Each row comes from the steps of one walk. Every step used is in the known rows, and no mark comes twice. Write the walk behind each row, first mark first.
Each row is shifted at random along 5 fixed directions that mean nothing.
Known rows:
garid-tonor-bafit-lonut-botefim-rivav: [-0.17 2.78 0.23 -2.72 -3.71 -5.27 -0.55 1.80 -0.95 -1.74 0.43 -2.38 -1.66 -2.12 -1.03 1.81 -3.02 0.25 1.29 1.67 0.03 -0.09 -2.98 0.47 1.71 -2.02 -0.92 0.90 -0.18 2.32 -2.01 2.43 -2.06 -0.02 2.06 0.91 1.70 -1.68 -1.77 1.64 -1.04]
vukidab-lonut-rivav-botefim-sigod: [-2.66 4.38 0.21 -3.03 -2.05 1.50 3.72 1.17 4.73 -2.76 -2.85 0.39 6.48 -0.99 -0.71 3.53 -3.23 -2.62 -1.91 -1.36 -1.62 -1.39 1.74 0.93 -1.80 -4.20 -3.57 -0.17 -1.38 -1.79 0.46 4.71 0.39 6.77 -4.16 -2.89 1.81 1.03 0.69 0.52 5.50]
vukidab-garid-bafit-lonut: [-0.19 0.94 0.21 -1.53 -3.45 -5.68 -0.80 0.88 -3.63 0.97 1.04 -1.60 -1.01 -1.31 -1.03 -0.06 -0.38 1.87 4.90 0.11 -1.28 0.39 -0.33 -0.28 -1.83 1.21 -0.31 0.82 0.89 1.35 -0.95 -1.55 0.50 1.34 3.08 -1.97 0.46 1.75 -1.37 -0.47 0.31]
botefim-rivav-lonut-vukidab-tonor-pido: [-1.55 -0.15 1.69 -0.06 0.18 1.96 -1.37 -0.28 -1.03 1.17 -0.63 -0.69 1.43 -1.13 -0.90 -0.28 -1.71 -3.20 1.22 1.12 0.47 0.32 0.24 -0.25 -0.40 -3.81 -1.63 0.33 -0.40 -0.37 0.09 -0.67 4.38 -0.32 1.78 0.17 2.08 3.25 -2.24 2.84 3.47]
sigod-pido-bafit-lonut: [-2.05 -1.72 -2.36 -2.77 4.91 2.97 0.06 -7.15 0.54 -0.83 2.84 1.06 4.12 3.92 1.08 -0.96 -2.37 -0.08 -2.93 -2.08 -1.67 3.27 1.10 -0.05 -2.37 -3.26 -2.24 -0.28 -0.45 -0.56 -1.06 1.21 1.18 3.57 -2.67 -0.19 3.92 4.61 -3.82 -2.12 3.12]
rivav-vukidab-tonor-bafit-sigod-pido-garid-lonut-botefim: [1.15 5.61 -0.33 0.38 0.95 -4.24 0.06 3.69 1.02 -4.79 2.42 2.78 -1.81 -2.10 -2.27 -0.13 0.59 -3.56 -3.84 -0.35 -1.07 1.45 -0.01 -0.85 0.33 2.63 2.17 -2.29 -1.21 -1.37 1.81 3.30 -3.00 1.50 -5.04 -1.02 -0.63 -0.82 4.27 -1.84 0.40]
lonut-garid-tonor-pido-bafit-sigod: [1.61 -1.71 1.82 1.62 1.98 -4.76 -1.58 -1.05 -4.62 0.70 5.23 -1.26 -5.78 -3.57 -2.14 -2.93 2.13 2.76 2.94 1.30 1.30 3.57 -4.23 0.20 -0.43 2.26 0.42 2.50 1.52 1.19 0.08 -1.78 -0.11 -4.88 3.73 1.09 0.19 0.54 -0.90 -0.28 -3.84]
tonor-bafit-sigod-pido: [-1.74 -4.25 -0.80 -2.77 2.23 4.88 3.52 -2.29 0.42 2.40 3.27 -2.16 3.34 -1.67 1.61 1.40 1.34 2.28 0.10 -2.46 -1.88 2.73 3.95 3.47 -6.49 -4.25 -1.76 3.85 -0.84 -0.15 -0.47 3.99 3.09 0.85 0.74 -1.27 -1.40 2.36 -2.43 -3.55 3.08]
tonor-vukidab-garid-bafit: [0.08 -1.07 -2.22 -1.08 4.03 3.86 5.18 -3.54 -2.85 -1.96 4.43 4.50 2.26 3.91 1.79 -1.42 1.47 -1.06 -1.71 -0.96 -4.27 5.11 2.47 1.77 -2.80 -1.66 -1.40 -1.46 1.87 -2.02 -1.14 1.19 0.16 2.75 -5.01 2.26 2.45 5.25 -1.80 -1.89 1.23]
lonut-botefim-rivav-vukidab-tonor-bafit-sigod-pido: [-1.57 -0.09 0.62 -5.26 -1.81 0.80 0.45 1.91 1.03 1.07 0.81 -1.90 3.71 -3.64 -0.17 2.23 -1.77 -1.05 -0.97 0.15 0.48 0.71 1.18 1.57 -2.87 -5.44 -3.18 2.02 -1.36 -0.35 0.36 2.09 1.27 -0.48 1.80 -2.01 -2.73 1.01 -0.03 0.88 1.34]
botefim-rivav-vukidab-lonut-garid-bafit: [-0.08 5.14 1.28 -2.90 -3.79 -6.66 -1.12 3.68 -0.79 -2.10 -0.44 0.18 -0.38 -2.33 -2.18 -0.29 -0.82 -1.92 2.33 1.46 -0.54 0.23 -0.68 -1.26 -0.04 0.71 -1.00 -1.25 0.86 -0.76 -0.89 -0.36 0.07 2.85 -1.12 0.10 -1.15 0.83 0.44 0.18 -0.08]
pido-bafit-garid-tonor-vukidab-rivav: [-0.89 -1.02 2.53 -0.82 -1.60 -0.31 2.25 3.15 -0.23 0.37 1.04 1.93 0.37 -0.65 -1.18 0.55 0.53 -0.99 3.48 1.89 -2.98 0.90 0.43 2.23 -2.59 1.43 1.32 0.62 2.16 -0.08 -0.25 0.71 1.62 1.93 1.13 -2.64 -0.49 1.71 0.27 -1.42 0.40]
lonut-garid-tonor-bafit-sigod: [0.86 -1.44 0.94 0.01 3.76 -2.17 -1.22 -6.43 -5.34 1.13 2.89 0.65 -1.73 -0.26 -1.48 -3.01 -0.27 0.96 0.79 1.35 0.56 3.01 -2.06 0.29 1.53 -2.64 -1.57 -0.76 1.01 -0.58 0.84 -4.67 2.77 -2.20 2.18 -0.17 2.86 3.05 -2.81 0.42 -2.34]
rivav-lonut-vukidab-tonor-pido-sigod: [-0.71 -2.43 3.39 -0.97 -2.33 0.90 -2.79 4.26 -0.87 4.29 -0.71 -2.36 2.14 -6.26 -0.23 -0.52 1.59 -2.01 3.62 0.47 2.55 0.05 1.44 0.62 -4.29 -3.21 -1.37 2.10 -1.21 -0.30 1.63 -0.47 4.36 0.37 5.17 -3.32 -3.14 1.43 -0.75 1.25 4.72]
tonor-vukidab-garid-lonut-rivav-botefim-pido: [0.62 -2.06 1.31 1.76 0.53 1.23 4.06 -0.64 -4.85 0.45 5.16 2.51 -1.49 0.77 0.19 -0.24 -0.89 1.79 3.67 0.70 -1.85 3.70 -2.60 -0.80 -1.57 -1.07 -1.69 1.58 2.92 -0.29 -2.23 -0.02 -1.86 -2.29 0.05 3.95 3.70 3.10 -2.08 2.96 0.55]
lonut-botefim-sigod-pido-bafit-garid-tonor-vukidab: [1.40 -5.35 1.43 -3.52 2.51 0.53 -1.77 -1.81 -2.90 3.44 3.84 -0.18 0.63 -2.36 0.86 -2.36 -0.23 2.62 -0.08 1.40 0.86 4.17 -2.84 0.76 -2.89 -4.30 -3.16 1.49 -0.14 0.61 0.25 -4.15 0.25 -4.52 4.36 0.43 0.67 3.77 -3.37 2.22 -0.67]
bafit-lonut-botefim-sigod-pido-garid-tonor: [1.68 -2.56 0.08 0.21 1.27 -5.13 -5.06 -2.22 -5.00 2.75 3.86 -1.27 -3.89 -2.53 -1.80 -3.13 -2.28 3.45 2.44 1.31 1.44 2.75 -6.52 -2.50 0.48 -1.36 -0.84 1.23 0.52 3.12 -0.39 -5.50 -2.23 -6.09 5.50 0.34 3.41 1.86 -3.13 3.78 -3.12]
bafit-garid-tonor-pido-sigod: [-0.20 2.08 -0.88 -0.26 2.14 -1.26 -2.31 -2.42 1.86 -1.31 -1.23 1.21 2.47 -2.07 -3.34 -2.09 0.78 -4.61 -3.34 -0.93 0.80 -1.21 0.24 0.04 -0.35 -1.41 -0.50 -1.47 -0.57 -2.45 3.02 -0.66 4.11 4.07 -2.17 -5.24 3.38 2.74 0.37 -1.18 1.12]
tonor-vukidab-rivav-botefim-sigod-pido-garid: [-1.40 -2.80 2.01 0.72 6.66 7.30 2.69 -5.05 1.15 0.97 1.74 5.36 4.82 2.81 -1.18 -0.83 -1.61 -2.61 -3.41 -0.77 -3.10 3.17 1.23 -0.38 -1.85 -4.60 -1.22 -1.07 0.33 -4.30 1.32 -2.28 4.41 1.78 -4.72 -2.12 3.90 6.08 -0.70 0.59 3.27]
rivav-vukidab-tonor-pido: [-1.57 -1.66 2.47 -2.68 -2.49 -0.31 -2.62 2.14 -2.48 2.58 -1.91 -2.76 2.20 -4.70 -1.07 0.63 1.38 -2.45 3.33 0.57 1.90 -0.24 0.23 1.33 -2.07 -3.71 -2.47 2.41 -0.35 -0.72 1.00 -1.33 6.22 0.42 4.31 -4.80 -1.03 3.35 -1.94 1.34 2.22]
garid-tonor-pido-bafit: [-0.61 -6.05 2.45 1.00 7.36 5.24 0.39 -5.79 -3.08 3.33 1.64 0.65 0.43 1.12 0.10 -1.76 0.76 0.64 0.67 -0.16 -0.89 3.16 -1.11 2.52 -0.75 -3.73 -0.48 0.53 0.94 -0.43 0.33 -2.04 7.35 -2.41 2.64 -0.28 5.80 5.50 -4.67 -1.02 2.89]
sigod-pido-garid-lonut-botefim: [0.07 -1.02 -1.46 0.79 3.45 1.80 0.54 -0.75 -0.40 0.49 2.99 2.80 2.02 0.10 -0.27 -0.16 -0.38 -0.09 1.24 -1.40 -2.55 2.64 -0.73 0.09 -3.37 -0.50 0.46 -0.13 -0.37 -0.61 -0.48 2.11 -0.46 1.31 -2.07 -1.29 2.69 2.56 -1.10 -1.47 1.66]
sigod-pido-garid-tonor-bafit-lonut-vukidab-rivav: [-0.45 -1.30 -0.71 -3.79 -0.84 -3.08 -5.43 -1.57 -1.27 2.25 1.29 2.24 1.45 -0.79 -0.83 -2.83 -3.12 -0.72 -0.11 1.38 -0.26 0.71 -1.05 -2.40 -1.03 -2.99 -0.41 -1.94 0.20 -0.02 0.13 -3.51 0.43 0.58 2.64 -1.50 0.02 1.48 -2.15 0.88 -0.27]
vukidab-rivav-lonut-garid-tonor-pido-bafit: [0.06 -1.11 2.69 3.11 3.01 -3.29 -1.58 -2.98 -5.08 -0.37 4.57 1.79 -6.42 0.10 -2.32 -3.26 0.31 0.41 3.09 1.55 -0.77 3.78 -5.16 -1.20 3.37 2.33 1.16 -0.53 2.31 1.03 -1.51 -3.91 0.76 -3.38 2.13 2.82 4.39 1.96 -2.23 1.33 -1.82]
rivav-botefim-pido-garid: [-0.79 1.26 1.44 -0.72 -1.91 -2.30 0.23 2.56 1.41 -1.75 -0.15 -0.97 0.72 -3.80 -1.25 1.87 1.89 -1.37 1.49 -0.60 -0.41 -0.11 -0.49 1.12 -2.27 1.81 -0.70 2.57 -1.24 -2.19 -0.58 3.68 1.71 2.72 -2.14 -3.59 0.09 0.88 0.86 -1.25 1.16]
tonor-bafit-sigod-pido-garid: [0.54 -1.19 3.48 6.00 4.98 -1.19 1.18 -0.70 -1.88 -0.30 4.28 0.91 -6.92 -1.44 -4.36 -0.72 3.56 2.22 3.06 -0.38 -2.87 3.24 -0.71 0.76 -1.19 5.52 5.15 2.31 0.72 -1.02 1.16 0.26 3.90 -3.54 -1.12 -0.81 0.40 1.00 1.60 -3.52 -0.58]
garid-lonut-vukidab-rivav: [-1.39 2.88 -0.56 -2.43 -4.58 -1.94 1.44 3.51 0.43 -0.91 1.03 0.80 1.77 -1.72 -0.59 0.83 -1.04 -0.91 3.34 0.58 -2.02 -0.02 0.37 0.58 -2.83 -1.03 0.14 0.28 1.53 0.82 -1.56 2.65 -1.37 4.18 -0.95 -1.18 -1.19 0.55 -0.49 -1.09 1.91]
rivav-vukidab-tonor-pido-bafit-lonut-garid: [-0.97 0.31 -0.66 -1.84 -0.69 1.17 1.86 3.39 1.35 -1.74 1.69 0.89 3.02 -0.51 0.95 1.71 0.04 -2.97 0.66 -0.18 -1.17 1.91 3.25 0.17 -5.31 0.69 -1.78 0.96 -0.94 -1.40 -0.05 6.30 -0.25 4.60 -2.09 -1.07 -1.60 1.45 1.04 -0.76 2.42]
bafit-sigod-pido-garid-tonor-vukidab: [1.09 2.06 -1.09 -1.46 -2.70 -5.85 -2.85 4.78 -0.38 -0.89 1.74 -0.81 -0.91 -6.22 -1.86 -2.26 2.77 -1.24 -0.75 0.33 0.94 0.37 -0.61 0.39 -2.74 1.37 1.37 1.72 -0.03 0.27 1.16 1.42 -2.38 0.55 0.29 -2.89 -4.45 -1.56 2.14 -1.82 -2.30]
garid-lonut-rivav-botefim-pido-bafit-sigod: [-0.84 -1.72 4.06 -2.27 -0.09 0.28 1.77 -0.71 0.08 3.09 1.52 -1.95 2.68 -2.70 0.26 1.23 -1.82 2.63 2.21 -0.31 1.13 0.37 -0.97 0.85 -3.04 -3.69 -2.57 2.64 0.46 0.06 -0.57 0.95 1.69 -0.34 3.11 -0.53 1.29 1.29 -1.81 -0.63 3.50]
bafit-garid-lonut-vukidab-rivav-botefim: [-1.33 -0.03 -1.42 -2.20 -1.35 1.44 4.69 -1.74 -1.09 0.31 3.61 2.21 3.88 2.82 1.66 0.77 -2.90 -0.11 3.35 0.04 -2.47 2.00 1.55 0.12 -3.52 -2.37 -2.79 0.59 2.11 0.10 -2.83 1.95 -3.64 4.32 -0.97 0.64 1.32 3.09 -1.67 0.63 0.63]
pido-garid-lonut-botefim-rivav: [-0.17 -0.37 3.11 -0.75 -2.05 -0.87 -0.30 3.69 0.18 2.90 -0.51 0.24 2.64 -2.84 -1.33 1.82 -2.02 -0.66 5.45 0.98 -1.22 0.21 -1.18 0.24 -3.33 -1.94 -0.19 0.96 -0.01 -0.23 -0.78 0.29 2.23 1.60 1.82 -3.34 1.02 1.35 -1.31 0.02 1.29]
bafit-sigod-pido-garid-tonor-vukidab-rivav-botefim: [0.03 1.11 2.08 2.24 1.49 -2.92 -1.08 -0.26 -2.09 0.47 1.67 2.40 -1.38 -1.70 -3.78 -2.19 -0.31 -1.28 0.14 1.08 -0.27 0.29 -2.43 -0.87 1.55 0.74 2.08 0.01 1.73 -1.02 1.60 -2.87 0.01 -1.31 0.57 -2.98 0.32 0.80 2.29 0.70 -1.69]
rivav-vukidab-lonut-botefim-pido: [0.06 0.92 3.00 3.68 -0.69 -2.33 1.52 3.97 -3.73 -1.11 1.85 -1.01 -5.63 -2.00 -2.81 1.85 0.88 1.70 7.01 1.27 -1.08 1.51 -3.75 -0.54 -0.45 4.03 1.12 2.71 1.39 1.23 -0.69 1.74 0.77 -3.87 1.23 1.07 2.52 2.05 0.23 2.49 1.93]
tonor-pido-bafit-garid-lonut-vukidab-rivav-botefim-sigod: [0.43 0.49 6.36 0.70 -0.53 -2.63 -0.05 1.90 0.41 1.55 0.97 0.19 -2.06 -2.64 -2.96 -0.04 -1.00 0.53 2.57 1.56 0.09 0.32 -1.58 -1.44 -0.95 0.33 0.48 0.74 0.23 -1.17 1.06 -3.04 2.96 -0.92 1.66 -1.15 1.21 1.95 0.66 1.17 2.38]
botefim-sigod-pido-garid-bafit-lonut: [0.71 -0.75 0.02 -2.84 1.82 -4.22 -4.54 -3.41 -1.42 1.52 2.20 -0.88 -0.13 -1.63 -1.13 -3.29 -1.08 1.39 -1.91 -0.66 0.42 2.03 -1.66 -2.10 -1.29 -2.30 -1.05 -0.46 -0.43 0.41 0.21 -4.77 1.25 -0.86 1.21 -0.74 2.03 3.08 -2.91 -0.61 0.11]

Write each row's walk:
[-1.05 0.24 1.47 -0.09 1.03 2.95 4.06 1.12 2.85 0.25 0.17 0.80 2.25 -1.27 -1.00 3.00 -2.19 -0.28 -1.23 -0.75 -3.02 -0.61 1.95 1.85 -2.15 -2.40 -0.42 0.10 -1.33 -0.94 1.09 2.99 2.11 0.91 -0.49 -1.61 2.51 1.10 0.77 0.00 4.75] => vukidab-tonor-bafit-garid-lonut-rivav-botefim-sigod-pido
[0.22 -2.17 1.30 -1.57 -1.10 -1.53 2.63 -2.01 -4.67 0.76 4.49 -0.10 -1.64 -0.12 0.10 -1.34 -1.49 1.25 1.78 2.01 -0.45 3.45 -3.13 0.46 0.46 -3.19 -3.04 1.98 3.21 1.73 -2.22 -3.83 -2.96 -2.44 2.90 1.64 2.34 3.10 -2.76 3.72 -3.36] => bafit-garid-tonor-vukidab-rivav-botefim-sigod
[-1.34 2.97 -1.65 -3.24 -2.86 0.01 1.34 4.02 4.58 -1.89 -1.35 3.64 4.99 -0.07 0.19 1.51 -1.97 -4.23 -1.25 0.42 -3.41 -1.40 4.39 0.39 -4.02 -0.70 0.87 -2.44 -0.79 -1.59 0.42 6.12 -0.44 7.95 -3.86 -2.97 -1.40 -0.71 1.95 -2.41 3.09] => pido-garid-tonor-bafit-lonut-vukidab-rivav
[0.00 6.48 2.18 1.87 2.16 -2.05 2.21 -1.06 4.72 -5.68 -0.30 3.75 -0.08 -0.27 -4.36 0.91 -0.51 -3.99 -4.46 -0.94 -1.31 -1.37 0.00 -0.98 2.03 1.72 1.21 -2.80 -0.73 -4.48 1.96 3.35 1.92 5.14 -8.00 -1.29 4.66 0.15 3.19 -1.95 3.51] => tonor-bafit-garid-lonut-rivav-botefim-pido-sigod
[-0.32 0.12 0.46 -2.88 1.50 0.83 0.00 0.09 2.36 -0.63 1.26 3.19 2.67 -0.93 -1.68 -0.50 -1.79 -1.35 -3.35 0.92 -1.87 1.07 -1.31 0.38 -1.49 -2.26 -0.92 -1.39 -0.34 -1.21 1.70 -1.06 0.43 0.26 -1.33 -2.33 1.52 2.63 0.63 0.86 1.26] => lonut-botefim-sigod-pido-bafit-garid-tonor-vukidab-rivav
[-0.77 -0.02 2.95 0.30 -0.28 0.57 1.77 2.84 3.05 0.53 1.38 1.50 0.13 -1.52 -1.63 1.84 -1.28 0.49 0.93 0.11 -2.64 0.67 2.01 -0.93 -3.71 0.39 1.38 1.21 -1.27 -1.79 0.48 2.68 1.00 1.46 -1.71 -1.14 -1.64 -0.03 2.22 -0.22 3.29] => tonor-bafit-lonut-vukidab-rivav-botefim-sigod-pido-garid
[-0.27 4.54 4.52 0.75 0.68 -3.13 2.13 -0.31 2.77 -2.70 -0.71 1.57 -0.15 -0.48 -3.42 1.09 -1.39 -0.92 0.00 0.29 -1.17 -0.40 -1.12 -0.08 1.27 1.00 0.18 -1.08 -0.17 -2.12 0.86 0.11 1.64 3.64 -3.53 -1.66 3.27 0.92 1.60 -0.94 2.43] => pido-bafit-garid-lonut-rivav-botefim-sigod
[-1.12 3.87 0.17 -1.99 -2.28 -1.28 1.97 2.30 4.48 -1.00 -1.43 1.55 5.05 -2.13 -1.78 2.11 -1.61 -1.58 -1.11 -1.68 -1.16 -2.96 2.13 -0.56 -3.33 -0.32 -1.21 -0.72 -0.95 -2.80 1.44 4.45 0.72 5.91 -2.97 -3.52 0.67 -0.07 3.20 -1.00 4.91] => vukidab-garid-bafit-lonut-rivav-botefim-pido-sigod
[-0.34 1.52 0.24 -2.66 0.71 -4.28 -3.19 -2.08 -1.60 -2.17 3.65 2.59 -1.14 -1.63 -2.58 -2.78 -0.11 -2.06 -2.40 0.48 0.66 3.20 -1.93 -1.70 0.89 -0.83 -1.15 -0.88 0.91 -1.68 0.71 -2.49 -0.96 -0.55 -1.58 -0.35 -1.73 1.06 0.60 -0.05 -3.41] => lonut-rivav-vukidab-tonor-bafit-sigod-pido-garid
[0.94 -0.71 0.28 0.95 1.49 -0.93 2.27 1.34 -1.85 1.24 6.29 0.68 -1.74 -1.03 -0.74 -0.85 -0.69 1.68 3.22 -0.22 -1.06 4.03 -1.48 -1.24 -3.84 -0.07 0.31 2.54 2.02 1.45 -2.04 1.54 -4.00 -2.23 -0.28 2.75 -0.14 1.17 -0.05 -0.14 -2.14] => bafit-sigod-pido-garid-lonut-botefim-rivav-vukidab
[-0.57 1.99 -0.30 1.83 1.55 -1.87 -1.10 0.70 1.85 -1.51 -0.20 2.90 -0.96 -0.69 -3.31 0.02 -0.68 -1.14 0.03 -0.14 -2.77 -0.90 -0.10 -0.33 -0.30 2.07 3.40 -1.25 -0.33 -0.92 1.02 3.39 1.55 2.12 -2.01 -1.53 1.68 -1.27 1.39 -1.95 1.29] => sigod-pido-garid-tonor-bafit-lonut-rivav
[0.03 -1.75 0.18 -3.26 -0.34 1.67 1.84 -1.09 -2.88 2.70 1.96 1.80 4.73 2.16 1.26 0.52 -3.94 0.31 2.32 1.02 -1.82 2.43 0.74 -0.91 -3.60 -5.02 -3.46 -0.32 0.99 -0.41 -1.18 -1.18 -0.09 0.96 1.58 0.86 1.82 4.02 -2.83 2.61 1.30] => tonor-vukidab-garid-bafit-lonut-botefim-rivav
[-1.61 6.37 -0.69 -5.78 -3.60 -2.84 0.07 4.21 6.99 -4.51 -2.68 0.15 5.35 -3.00 -0.69 1.52 -2.63 -4.38 -8.26 -0.61 -0.32 -2.83 1.70 0.30 -0.35 -3.02 -1.10 -1.58 -2.54 -1.29 1.30 4.85 -2.19 7.24 -4.66 -3.52 -1.01 -1.69 3.07 -0.92 4.66] => garid-tonor-vukidab-rivav-botefim-sigod-pido-bafit-lonut
[-0.87 -1.62 -2.25 -4.49 1.43 2.02 1.18 -2.18 -0.29 1.69 1.01 0.49 4.73 -1.39 1.29 -1.12 0.65 -1.27 -3.01 -1.82 -0.87 1.13 4.35 1.69 -4.09 -5.21 -2.87 -0.36 -0.98 -1.51 1.36 0.40 2.78 2.89 -0.31 -2.58 -0.48 3.48 -0.57 -1.71 2.52] => rivav-vukidab-garid-tonor-bafit-sigod-pido
[-1.16 -0.58 2.52 -2.15 2.62 2.78 1.87 -0.30 2.19 -0.17 0.25 1.68 2.50 -1.28 -0.60 -0.13 -0.74 -1.25 -4.55 0.13 -1.47 0.92 -0.34 2.13 0.11 -4.06 -0.47 -0.50 -0.25 -1.49 0.93 -0.08 2.55 0.64 -1.49 -1.46 1.61 2.19 0.17 -0.27 3.89] => garid-tonor-vukidab-rivav-botefim-sigod-pido-bafit
[1.26 -1.88 3.32 1.14 0.96 -0.67 3.21 2.23 -3.08 1.85 4.82 0.20 -2.43 -1.52 -0.22 0.32 0.61 2.91 4.67 0.28 -0.97 3.31 -1.11 -0.35 -4.25 1.64 -0.33 1.95 1.24 0.52 -0.18 0.15 -0.04 -2.99 1.52 1.05 1.45 3.16 0.39 0.08 1.91] => rivav-vukidab-garid-lonut-botefim-pido-bafit-sigod
[-0.18 1.43 1.67 -2.03 0.77 -3.64 -4.02 -1.78 -0.36 -0.77 -0.04 -0.26 -0.07 -2.37 -1.25 -2.47 -0.88 -3.01 -1.65 0.93 1.62 0.99 -2.32 -0.92 2.00 -2.34 -1.99 -1.38 -1.03 -1.01 -0.45 -2.09 2.68 1.29 0.38 0.49 2.82 1.39 -2.34 0.81 0.27] => botefim-rivav-lonut-garid-tonor-pido-bafit
[-0.82 2.93 1.58 -0.80 1.64 -3.94 -2.68 -4.17 -0.65 -2.05 -0.69 0.58 0.13 0.27 -2.42 -1.04 -2.79 -1.53 -1.90 0.42 1.99 -0.54 -3.82 -1.41 4.39 -2.00 -1.44 -1.07 0.04 -0.83 0.20 -0.35 0.55 1.63 0.04 -0.10 4.48 0.20 -1.13 1.55 0.51] => garid-tonor-pido-bafit-lonut-rivav-botefim
[1.12 -1.52 1.01 -3.24 1.84 -1.59 -1.79 0.76 -1.97 1.90 2.85 0.85 0.51 -2.23 0.37 -1.95 -0.26 1.23 -0.15 -0.34 -0.22 3.75 -1.60 -1.48 -2.87 -2.46 -2.15 -0.52 -0.29 0.03 -0.01 -2.95 -0.64 -2.11 0.95 0.89 0.31 3.44 -1.46 0.92 1.32] => rivav-vukidab-lonut-botefim-sigod-pido-garid-bafit
[-0.61 -1.06 1.02 -0.70 2.97 4.46 3.93 0.24 -0.16 1.72 2.53 0.42 2.15 0.06 0.21 1.74 -2.75 -0.43 -0.82 -0.19 -1.80 1.81 1.65 1.28 -2.45 -4.87 -0.72 0.30 0.05 0.43 0.26 2.36 1.43 -1.75 0.56 0.95 1.91 2.47 -0.58 0.30 3.64] => garid-lonut-botefim-rivav-vukidab-tonor-bafit-sigod-pido
[-0.36 2.35 1.86 -1.72 2.66 -0.19 -0.74 -2.97 2.96 -0.24 -1.70 1.88 4.71 -0.39 -1.82 -0.15 -2.28 -2.51 -3.94 -1.22 0.36 -0.81 0.81 -1.97 -0.67 -4.01 -2.19 -1.64 -1.53 -3.54 1.83 0.26 3.10 4.08 -3.15 -1.74 3.27 1.75 0.13 0.10 3.17] => tonor-pido-garid-bafit-lonut-rivav-botefim-sigod
[0.56 4.26 -0.89 -0.10 1.59 -1.69 -0.47 1.78 1.36 -2.69 1.04 1.88 1.21 -1.65 -0.41 -1.97 1.57 -4.58 -4.15 -0.72 -0.13 0.53 3.10 -0.58 -1.82 1.19 0.74 -2.30 -1.34 -1.78 2.13 2.99 -0.53 2.93 -3.68 -0.13 -1.13 0.58 2.96 -2.07 2.52] => rivav-lonut-vukidab-tonor-pido-garid-bafit-sigod
